Below are the code and all the weights of a small trained network. Each question names an input and a class and asks about switching units off, where a switched-off unit gives its printed mean instead of its output.

import numpy as np


def w(rows, s, z=0):
    codes = np.array(rows[::2]) - 128.0
    scale = np.full(codes.shape[1], s)
    scale[-1] = z or s
    return codes * scale


def f(y):
    return np.maximum(y, 0)


def log_softmax(a):
    a = a - a.max(-1, keepdims=True)
    return a - np.log(np.exp(a).sum(-1, keepdims=True))


def net(x, mask):
    res = np.array(x, float).reshape(1, 5) / 4 @ E
    y = f(res @ A[0][:, :-1].T + A[0][:, -1])
    res = res + np.where(mask, y, B[0][:, -1]) @ B[0][:, :-1]
    return log_softmax(res[-1] @ U[:, :-1].T + U[:, -1])


A, B = {}, {}
E = w([
[172,183,79,112,83,205,71,100,179],'x0',
[98,199,171,47,221,143,220,239,159],'x1',
[2,85,16,11,72,134,76,149,129],'x2',
[147,138,96,153,82,101,177,203,87],'x3',
[58,130,88,226,192,182,127,183,5],'x4',
],0.0093)
A[0] = w([
[84,169,71,72,154,119,197,211,77,187],'neuron 1',
[94,109,74,152,125,164,41,91,139,185],'neuron 2',
[97,131,94,247,166,164,120,111,38,158],'neuron 3',
[110,118,208,116,187,70,200,135,122,205],'neuron 4',
[78,98,140,59,102,151,112,88,167,205],'neuron 5',
[134,200,100,179,154,100,94,146,115,2],'neuron 6',
[71,34,60,144,34,79,130,149,109,191],'neuron 7',
[196,116,188,225,152,82,164,183,71,174],'neuron 8',
[145,116,163,67,144,73,171,121,154,4],'neuron 9',
[114,141,73,217,171,124,129,89,93,123],'neuron 10',
[85,180,109,116,176,112,107,133,68,179],'neuron 11',
[147,142,165,152,87,132,70,79,131,107],'neuron 12',
[49,89,115,126,54,96,121,96,89,155],'neuron 13',
[68,135,132,102,144,104,145,199,170,145],'neuron 14',
[94,128,76,213,145,116,114,111,99,216],'neuron 15',
[198,109,217,132,133,124,198,115,107,135],'neuron 16',
],0.012,0.0041)
B[0] = w([
[16,130,100,110,228,201,204,199,126,230],'neuron 1',
[99,46,89,115,171,211,145,148,114,200],'neuron 2',
[121,29,66,103,190,171,108,221,93,244],'neuron 3',
[78,178,213,137,199,145,138,148,182,215],'neuron 4',
[218,108,136,92,128,131,55,108,81,191],'neuron 5',
[145,92,103,55,185,142,73,134,135,156],'neuron 6',
[108,37,58,53,99,37,2,82,166,212],'neuron 7',
[212,76,239,183,67,211,114,74,35,252],'neuron 8',
[54,116,148,142,176,154,62,151,201,164],'neuron 9',
[108,86,88,132,156,190,145,191,129,195],'neuron 10',
[136,109,152,171,197,176,132,195,126,184],'neuron 11',
[148,88,48,53,174,83,164,146,163,177],'neuron 12',
[144,110,152,97,131,65,34,102,113,188],'neuron 13',
[89,132,103,135,178,88,114,160,74,189],'neuron 14',
[150,57,81,109,165,137,72,149,143,198],'neuron 15',
[172,141,192,185,133,158,141,116,147,205],'neuron 16',
],0.0099,0.019)
U = w([
[243,210,57,111,79,91,143,82,218,116],'0',
[127,63,128,170,171,164,98,166,52,127],'1',
[97,163,162,109,181,141,137,144,109,93],'2',
[235,133,151,198,81,124,180,24,94,129],'3',
[130,123,16,216,178,71,130,90,44,2],'4',
[132,211,233,186,170,49,156,74,206,75],'5',
[9,119,60,140,207,124,170,240,194,162],'6',
[90,62,97,75,78,2,23,58,148,189],'7',
],0.0094,0.0086)

Each question gives the input, the list of numbers given to net, and the class t.
The units are the neurons (one row each of A and B). Each row of codes is followed by its name. A weight is (code - 128) times the scale printed after its matrix; where a second scale follows, it is the last column's (A, B and U).
mask holds one flag per neuron, in row order. A switched-off neuron (its flag False) gives its mean, the last column of its row in B, instead of its output. The means were averaged over made-up inputs and are rounded, as every weight is.
A unit's drop is (log p(t) with every unit on - log p(t) with that unit switched off) / (log p(t) with every unit on - log p(t) with every unit switched off).
The circuit of an input: a set's keep is (log p(t) with only the set's units on - log p(t) with every unit switched off) / (log p(t) with every unit on - log p(t) with every unit switched off). Starting from the 12 units with the biggest drops (on a tie, the unit counted first), units are removed one at a time, each time the one whose removal leaves the highest keep (on an exact tie, the one counted first), for as long as the keep stays at least 0.8.
circuit, biggest first: the units of the circuit, biggest drop first
most important unit: the unit with the biggest drop
k most important neurons: the k neurons with the biggest drops, biggest first
drop when u is switched off: that unit's drop, to one decimal
input [5,4,-2,-6,-3], class 0: 2 most important neurons -> [neuron 1; neuron 8]
input [-2,0,2,-4,8], class 6: most important unit -> neuron 8
input [0,-3,4,6,5], class 6: 2 most important neurons -> [neuron 8; neuron 1]
input [8,-8,-6,-7,2], class 6: circuit, biggest first -> [neuron 8; neuron 12]
input [5,3,0,8,-8], class 0: circuit, biggest first -> [neuron 3; neuron 1; neuron 2]
input [0,-7,-3,-4,-2], class 7: circuit, biggest first -> [neuron 1; neuron 8]
input [-4,5,2,-6,-8], class 5: circuit, biggest first -> [neuron 3; neuron 1; neuron 4]
input [-1,-2,-5,4,0], class 3: 2 most important neurons -> [neuron 1; neuron 8]
input [-6,0,2,6,1], class 6: 2 most important neurons -> [neuron 1; neuron 5]
input [8,-5,-5,-5,-1], class 6: 3 most important neurons -> [neuron 8; neuron 12; neuron 7]
input [5,2,4,-8,-3], class 7: 4 most important neurons -> [neuron 1; neuron 8; neuron 3; neuron 5]
input [5,1,-2,-4,3], class 6: 2 most important neurons -> [neuron 8; neuron 5]
input [-8,-2,-6,-8,-1], class 3: 2 most important neurons -> [neuron 8; neuron 1]
input [3,-6,8,2,6], class 7: circuit, biggest first -> [neuron 7]
input [4,3,-3,7,-3], class 3: drop when neuron 3 is switched off -> 0.2
input [-5,2,-3,-5,1], class 5: drop when neuron 4 is switched off -> 0.2
input [8,6,-5,7,-5], class 5: drop when neuron 3 is switched off -> 0.1
input [-2,7,-5,3,-4], class 5: drop when neuron 1 is switched off -> 0.0
